Here is a tiny trained network, its code and every weight. The questions are about switching its units off for an input and a class, where a switched-off unit gives its printed mean instead of its output.

import numpy as np


def w(rows, s, z=0):
    codes = np.array(rows[::2]) - 128.0
    scale = np.full(codes.shape[1], s)
    scale[-1] = z or s
    return codes * scale


def norm(h):
    return h / np.sqrt((h * h).mean(-1, keepdims=True) + 1e-5)


def f(y):
    return y / 2 * (1 + np.tanh(0.7978845608 * (y + 0.044715 * y**3)))


def log_softmax(a):
    a = a - a.max(-1, keepdims=True)
    return a - np.log(np.exp(a).sum(-1, keepdims=True))


def net(x, mask):
    res = np.array(x, float).reshape(1, 7) / 4 @ E
    u = 0
    for l in range(4):
        y = f(norm(res) @ A[l][:, :-1].T + A[l][:, -1])
        res = res + np.where(mask[u : u + 4], y, B[l][:, -1]) @ B[l][:, :-1]
        u += 4
    return log_softmax(norm(res)[-1] @ U[:, :-1].T + U[:, -1])


A, B = {}, {}
E = w([
[159,205,209,89,95,189,173],'x0',
[171,60,130,173,79,157,166],'x1',
[125,100,89,124,63,38,86],'x2',
[66,163,137,127,97,78,95],'x3',
[175,89,235,175,95,97,142],'x4',
[164,101,150,113,126,130,90],'x5',
[67,139,197,153,114,254,123],'x6',
],0.006)
A[0] = w([
[225,222,66,145,154,114,139,255],'0.n1',
[150,246,163,133,52,158,91,141],'0.n2',
[22,255,108,232,125,117,49,148],'0.n3',
[153,172,207,84,119,165,133,170],'0.n4',
],0.0051,0.00096)
B[0] = w([
[237,19,170,38,187,196,68,205],'0.n1',
[51,111,128,3,137,43,147,209],'0.n2',
[173,65,79,178,111,149,146,255],'0.n3',
[85,226,87,143,114,70,179,216],'0.n4',
],0.0072,0.0026)
A[1] = w([
[177,92,88,136,84,115,116,67],'1.n1',
[120,139,80,52,193,93,99,34],'1.n2',
[108,193,154,145,196,178,110,100],'1.n3',
[112,142,255,171,179,118,144,6],'1.n4',
],0.008,0.0012)
B[1] = w([
[100,180,194,78,38,171,139,199],'1.n1',
[210,79,114,255,29,114,138,254],'1.n2',
[6,225,131,71,111,41,40,202],'1.n3',
[145,33,19,115,175,134,21,221],'1.n4',
],0.0062,0.0031)
A[2] = w([
[74,181,172,123,224,185,124,242],'2.n1',
[88,104,141,107,76,126,135,77],'2.n2',
[114,88,2,144,96,127,101,176],'2.n3',
[166,97,182,132,67,28,166,252],'2.n4',
],0.0059,0.0016)
B[2] = w([
[84,109,110,133,58,75,143,189],'2.n1',
[93,68,53,180,148,137,113,142],'2.n2',
[115,90,143,208,150,180,143,228],'2.n3',
[94,157,194,2,162,135,194,253],'2.n4',
],0.0091,0.0043)
A[3] = w([
[41,138,185,82,167,132,104,150],'3.n1',
[114,52,54,217,44,109,101,252],'3.n2',
[67,129,70,255,133,167,115,148],'3.n3',
[94,60,131,147,213,115,155,100],'3.n4',
],0.0054,0.0024)
B[3] = w([
[109,121,2,128,164,150,98,191],'3.n1',
[190,171,127,210,152,95,106,253],'3.n2',
[170,125,92,152,113,85,42,219],'3.n3',
[167,116,127,108,165,173,121,151],'3.n4',
],0.0072,0.0044)
U = w([
[116,77,112,193,121,162,44,141],'0',
[2,148,153,80,104,136,106,127],'1',
[206,75,238,82,147,157,163,2],'2',
],0.0079,0.00053)

Each question gives the input, the list of numbers given to net, and the class t.
The units are the neurons (one row each of A and B). Each row of codes is followed by its name. A weight is (code - 128) times the scale printed after its matrix; where a second scale follows, it is the last column's (A, B and U).
mask holds one flag per neuron, layer by layer. A switched-off neuron (its flag False) gives its mean, the last column of its row in B, instead of its output. The means were averaged over made-up inputs and are rounded, as every weight is.
A unit's drop is (log p(t) with every unit on - log p(t) with that unit switched off) / (log p(t) with every unit on - log p(t) with every unit switched off).
The circuit of an input: a set's keep is (log p(t) with only the set's units on - log p(t) with every unit switched off) / (log p(t) with every unit on - log p(t) with every unit switched off). Starting from the 12 units with the biggest drops (on a tie, the unit counted first), units are removed one at a time, each time the one whose removal leaves the highest keep (on an exact tie, the one counted first), for as long as the keep stays at least 0.8.
circuit, biggest first: the units of the circuit, biggest drop first
unit that matters most: the unit with the biggest drop
top k neurons: the k neurons with the biggest drops, biggest first
top k neurons in layer l: the k neurons of layer l with the biggest drops, biggest first
drop of u: that unit's drop, to one decimal
input [7,6,-8,-8,-6,-1,7], class 1: unit that matters most => 1.n3
input [-1,-2,-2,6,-8,-4,6], class 0: circuit, biggest first => (0.n3; 2.n4)
input [-5,-1,8,-6,4,-2,4], class 2: circuit, biggest first => (2.n4; 1.n4)
input [-1,0,6,0,2,3,-2], class 1: circuit, biggest first => (2.n4; 1.n1)
input [2,-6,0,5,5,-5,-6], class 2: circuit, biggest first => (1.n3; 0.n1; 2.n1)
input [-2,-8,-6,4,-8,-7,4], class 0: circuit, biggest first => (2.n4; 0.n3)
input [-8,7,1,0,0,-1,-5], class 2: top 2 neurons => (2.n4; 1.n4)
input [5,6,-4,-2,5,-1,5], class 0: top 2 neurons in layer 2 => (2.n4; 2.n1)
input [-8,0,8,2,2,4,-8], class 2: top 2 neurons => (2.n4; 1.n4)
input [-6,7,6,3,2,6,-4], class 2: top 2 neurons => (2.n4; 1.n3)
input [8,5,0,8,-8,-4,-6], class 2: top 2 neurons => (0.n1; 1.n2)
input [-7,4,0,6,4,-6,-8], class 2: top 2 neurons => (2.n4; 1.n3)
input [-6,4,3,-2,5,-4,0], class 2: top 2 neurons in layer 2 => (2.n4; 2.n1)
input [-2,-7,-2,5,-3,0,3], class 0: unit that matters most => 0.n3
input [2,7,-4,-2,4,-3,6], class 0: top 2 neurons => (2.n4; 1.n4)
input [4,8,-8,-4,-8,2,8], class 1: top 2 neurons in layer 2 => (2.n1; 2.n3)
input [1,8,4,6,3,0,0], class 1: top 2 neurons in layer 0 => (0.n1; 0.n3)
input [2,2,1,-5,-3,7,8], class 1: top 2 neurons in layer 1 => (1.n2; 1.n3)
input [-6,-8,0,6,7,-8,-8], class 2: drop of 2.n4 => 0.3
input [6,7,4,4,2,-1,3], class 1: drop of 0.n1 => 0.1
input [8,1,-5,6,2,-4,-4], class 1: drop of 0.n4 => 0.1
input [-4,-8,-4,-1,-8,3,3], class 0: top neuron => (1.n2)
